Below is a small trained network, with its code and all its weights. Each question gives an input and a target symbol and asks what happens when units are switched off, that is, made to give their printed mean instead of their output.

import numpy as np


def w(rows, s, z=0):
    codes = np.array(rows[::2]) - 128.0
    scale = np.full(codes.shape[1], s)
    scale[-1] = z or s
    return codes * scale


def f(y):
    return np.maximum(y, 0)


def softmax(a):
    e = np.exp(a - a.max(-1, keepdims=True))
    return e / e.sum(-1, keepdims=True)


def log_softmax(a):
    a = a - a.max(-1, keepdims=True)
    return a - np.log(np.exp(a).sum(-1, keepdims=True))


def net(x, mask):
    ids = ['αγζσφω'.index(c) for c in x.split()]
    T = len(ids)
    res = E[ids] + P[:T]
    u = 0
    for l in range(3):
        q, k, v = (res @ M[l].T for M in (Q, K, V))
        z = softmax(np.where(np.tri(T) > 0, q @ k.T / 2**0.5, -1e9)) @ v
        res = res + np.where(mask[u], z, O[l][:, -1]) @ O[l][:, :-1]
        u += 1
        y = f(res @ A[l][:, :-1].T + A[l][:, -1])
        res = res + np.where(mask[u : u + 8], y, B[l][:, -1]) @ B[l][:, :-1]
        u += 8
    return log_softmax(res[-1] @ U[:, :-1].T + U[:, -1])


Q, K, V, O, A, B = {}, {}, {}, {}, {}, {}
E = w([
[148,171,118,98],'α',
[125,29,128,212],'γ',
[116,79,40,31],'ζ',
[78,125,227,87],'σ',
[37,169,156,252],'φ',
[161,183,111,114],'ω',
],0.011)
P = w([
[3,186,136,30],'0',
[94,179,161,32],'1',
[105,158,144,80],'2',
[110,129,135,119],'3',
[121,106,124,147],'4',
[134,83,121,166],'5',
[146,61,113,200],'6',
[154,42,107,220],'7',
[155,47,113,218],'8',
[153,45,112,240],'9',
],0.0052)
Q[0] = w([
[75,124,255,146],'L0H0',
[124,123,240,216],'L0H0',
],0.0084)
K[0] = w([
[215,56,101,213],'L0H0',
[230,72,155,254],'L0H0',
],0.0058)
V[0] = w([
[138,71,157,147],'L0H0',
[226,2,112,185],'L0H0',
],0.0045)
O[0] = w([
[204,141,163,197,254],'L0H0',
[170,203,254,159,152],'L0H0',
],0.0082,0.00072)
A[0] = w([
[114,128,136,179,97],'L0N0',
[145,201,226,208,63],'L0N1',
[162,51,108,155,161],'L0N2',
[223,236,157,35,253],'L0N3',
[150,170,111,72,216],'L0N4',
[97,213,131,115,117],'L0N5',
[67,197,145,180,106],'L0N6',
[170,103,2,130,88],'L0N7',
],0.0069,0.0041)
B[0] = w([
[167,162,131,159,198],'L0N0',
[187,194,127,1,248],'L0N1',
[134,80,154,186,253],'L0N2',
[177,64,124,28,218],'L0N3',
[149,86,43,118,203],'L0N4',
[169,164,120,128,158],'L0N5',
[80,196,160,101,204],'L0N6',
[33,102,81,104,181],'L0N7',
],0.0071,0.003)
Q[1] = w([
[117,165,75,16],'L1H0',
[246,3,101,151],'L1H0',
],0.0052)
K[1] = w([
[112,99,131,146],'L1H0',
[245,169,228,135],'L1H0',
],0.011)
V[1] = w([
[162,4,92,254],'L1H0',
[81,84,227,81],'L1H0',
],0.0079)
O[1] = w([
[255,68,135,197,147],'L1H0',
[78,59,242,50,253],'L1H0',
],0.0097,0.0018)
A[1] = w([
[205,95,189,112,115],'L1N0',
[214,154,74,77,2],'L1N1',
[200,160,35,113,133],'L1N2',
[142,123,138,218,170],'L1N3',
[70,189,147,105,48],'L1N4',
[65,105,170,137,57],'L1N5',
[90,94,175,220,162],'L1N6',
[255,186,165,143,46],'L1N7',
],0.0083,0.0044)
B[1] = w([
[155,98,125,168,240],'L1N0',
[218,128,237,254,143],'L1N1',
[120,151,94,239,172],'L1N2',
[116,186,158,190,232],'L1N3',
[152,104,184,211,190],'L1N4',
[130,152,135,75,170],'L1N5',
[102,177,164,82,253],'L1N6',
[44,115,85,95,198],'L1N7',
],0.0094,0.0058)
Q[2] = w([
[230,91,212,134],'L2H0',
[241,167,120,3],'L2H0',
],0.0048)
K[2] = w([
[142,2,121,94],'L2H0',
[19,96,173,40],'L2H0',
],0.0055)
V[2] = w([
[206,2,27,142],'L2H0',
[126,240,199,250],'L2H0',
],0.0066)
O[2] = w([
[18,51,82,127,45],'L2H0',
[180,254,81,33,255],'L2H0',
],0.0078,0.0065)
A[2] = w([
[100,124,188,165,200],'L2N0',
[253,93,208,191,192],'L2N1',
[120,108,114,34,161],'L2N2',
[52,194,118,191,154],'L2N3',
[151,203,103,72,153],'L2N4',
[91,17,117,160,4],'L2N5',
[248,121,131,158,139],'L2N6',
[103,139,222,170,76],'L2N7',
],0.008,0.0035)
B[2] = w([
[166,82,39,106,197],'L2N0',
[45,222,105,198,254],'L2N1',
[118,152,239,103,161],'L2N2',
[156,55,51,53,202],'L2N3',
[188,55,105,111,245],'L2N4',
[253,70,170,163,158],'L2N5',
[104,180,225,213,210],'L2N6',
[203,131,47,152,210],'L2N7',
],0.0067,0.0084)
U = w([
[54,115,101,132,205],'α',
[102,153,192,208,52],'γ',
[177,48,131,148,53],'ζ',
[99,85,255,72,252],'σ',
[209,141,111,77,98],'φ',
[113,117,61,110,161],'ω',
],0.0077,0.0032)

Each question gives the input, a string of symbols that net reads in full, and the target symbol t.
The units are the heads (2 rows each of Q, K, V and O) and the neurons (one row each of A and B). Each row of codes is followed by its name. A weight is (code - 128) times the scale printed after its matrix; where a second scale follows, it is the last column's (O, A, B and U).
mask holds one flag per unit, layer by layer, with each layer's heads first. A switched-off unit (its flag False) gives its mean, the last column of its rows in O or B, instead of its output. The means were averaged over made-up inputs and are rounded, as every weight is.
A unit's drop is (log p(t) with every unit on - log p(t) with that unit switched off) / (log p(t) with every unit on - log p(t) with every unit switched off).
The circuit of an input: a set's keep is (log p(t) with only the set's units on - log p(t) with every unit switched off) / (log p(t) with every unit on - log p(t) with every unit switched off). Starting from the 12 units with the biggest drops (on a tie, the unit counted first), units are removed one at a time, each time the one whose removal leaves the highest keep (on an exact tie, the one counted first), for as long as the keep stays at least 0.8.
circuit, biggest first: the units of the circuit, biggest drop first
unit that matters most: the unit with the biggest drop
top k neurons: the k neurons with the biggest drops, biggest first
top k neurons in layer l: the k neurons of layer l with the biggest drops, biggest first
input ζ γ ζ ζ σ φ α ω, target ζ: top 3 neurons in layer 1	[L1N6; L1N3; L1N7]
input φ ω ω σ φ, target ω: unit that matters most	L0H0
input ω α α ω α α, target α: top 2 neurons in layer 2	[L2N4; L2N7]
input γ φ γ φ γ σ σ ζ, target σ: circuit, biggest first	[L1H0; L2N2; L2N7; L0H0]
input φ γ α γ γ ζ γ, target ζ: top 4 neurons	[L1N6; L1N7; L0N4; L2N5]
input σ γ ω, target γ: circuit, biggest first	[L1H0; L2N6; L2N1; L2H0]
input γ σ γ γ α φ γ σ ω γ, target σ: circuit, biggest first	[L1H0; L0N1; L0H0]
input ζ σ γ α σ ζ α ω σ, target ζ: top 4 neurons in layer 0	[L0N1; L0N6; L0N7; L0N4]
input σ σ γ σ γ σ γ γ, target γ: circuit, biggest first	[L2N1; L0H0]
input ω γ γ σ ζ, target σ: circuit, biggest first	[L2N2; L1H0; L2N7]
input α ω γ γ γ σ ω γ α, target γ: top 2 neurons in layer 0	[L0N2; L0N3]
input σ ζ σ γ γ φ γ, target φ: top 2 neurons in layer 1	[L1N6; L1N3]
input φ ζ ζ ω φ, target ω: top 2 neurons in layer 0	[L0N4; L0N1]
input φ ζ ζ φ ω φ ζ γ ω, target γ: unit that matters most	L1N1
input φ γ φ γ ω γ γ ζ, target ζ: top 4 neurons	[L2N5; L0N6; L0N2; L1N6]
input γ ζ γ, target ζ: top 4 neurons in layer 1	[L1N6; L1N2; L1N7; L1N1]
input α σ ω α σ σ α, target σ: top 2 neurons in layer 2	[L2N7; L2N1]
input α σ γ γ γ φ γ, target φ: top 3 neurons	[L0N1; L0N6; L0N2]
input γ ω σ ω, target σ: top 2 neurons	[L0N3; L2N7]
input φ γ σ φ ζ γ ζ α, target ζ: top 2 neurons	[L1N3; L1N6]
input ω σ σ σ ζ ζ α, target ζ: top 2 neurons	[L0N1; L1N3]
input α ζ ζ ω, target ζ: top 2 neurons	[L0N3; L1N3]
input γ ζ φ φ γ γ σ ζ σ, target ζ: top 3 neurons	[L1N3; L1N0; L1N6]
input φ φ γ α φ ζ σ φ γ α, target γ: top 2 neurons	[L2N6; L2N3]
input ζ σ α, target σ: top neuron in layer 0	[L0N3]
input σ γ ω γ φ γ σ, target γ: top 2 neurons in layer 2	[L2N1; L2N6]
